muf: [ 81  31  56 218  43 209 125  45  24 141   8  69  11  87  62  40]
Lutet: [118 124 112 126 109 127 121 122 120 124 128 118 128 136 121 116]
Mef: [121 118 120 123 120 123 134 121 121 119 119 120 120 131 116 119]
Fifu: [103 153 147 112 148 115 105 135 118 120 126 119 127 127 139 152]
piru: [134 121 122 130 121 130 134 127 123 128 129 122 128 134 126 121]
fol: [113 119 116 123 116 124 112 126 109 127 121 115 121 113 113 118]
Fito: [129 130 128 121 128 121 130 124 122 122 126 127 127 129 126 129]
Neno: [118 127 127 126 127 126 120 124 127 126 120 127 119 118 125 127]
bivob: [ 79 169 167 115 168 119  76 140 167 133 121 164 122  79 146 169]
[118 127 127 126 127 126 120 124 127 126 120 127 119 118 125 127] : Neno
gone fol: [119 109 116 118 113 126 127 113 123 121 124 113 121 115 116] : [112]
back: [118 119 127 120 126 127] : Neno
next: [116 124 112 126 109 127 121] : [115]

dazi: [ 73 152 132 101 161 124 178 114]
Pigok: [ 90 109 132 101 123 121 149 122]
Pelas: [ 92 163 116 113 124 143 138 139]
Kudo: [127 128 117 136 156 130 124 130]
duva: [ 21 123  21  73 153 174 180  96]
nipe: [126 127 125 121 101 140 150 118]
Vovu: [130  89 139 160 139 125 151 109]
gone Pelas: [113 124 138 116 163 143  92] : [139]
next: [ 73 153] : [174]
again duva:  : [21]
back: [125 127] : nipe
[ 21 123  21  73 153 174 180  96] : duva
next: [128 117] : [136]
present: [ 92 163 116 113 123] : no

rubu: [114  20 107 100 145 132 113 148 107  68 149 118 145 152 113 216 138 128
 106 135 182]
zesoz: [107  20 216 100 132 145 102  83 152 118 107 216 216 149 113  68 101 148
 174 212 120]
sepi: [149 122 131 185 210 130 186 146 106 150 148 120 175 170 128 115 143 150
 125  31 158]
vidu: [114  20 107 100 145 132 113 148 107  68 149 118 165 161 111 166 167 107
  83  64 182]
next: [107  68 149 118 145 152 113 216] : [138]
gone vidu: [167 113  83 100  64 182 114  68 107 149 145 132 107 111  20 148 118 107
 161 166] : [165]
[114  20 107 100 145 132 113 148 107  68 149 118 165 161 111 166 167 107
  83  64 182] : vidu
back: [210 185] : sepi
present: [170 128] : yes
again vidu:  : [107]
gone zesoz: [113  20 102 174 145 212  83 118  68 216 101 216 107 132 152 100 148 216
 107 120] : [149]

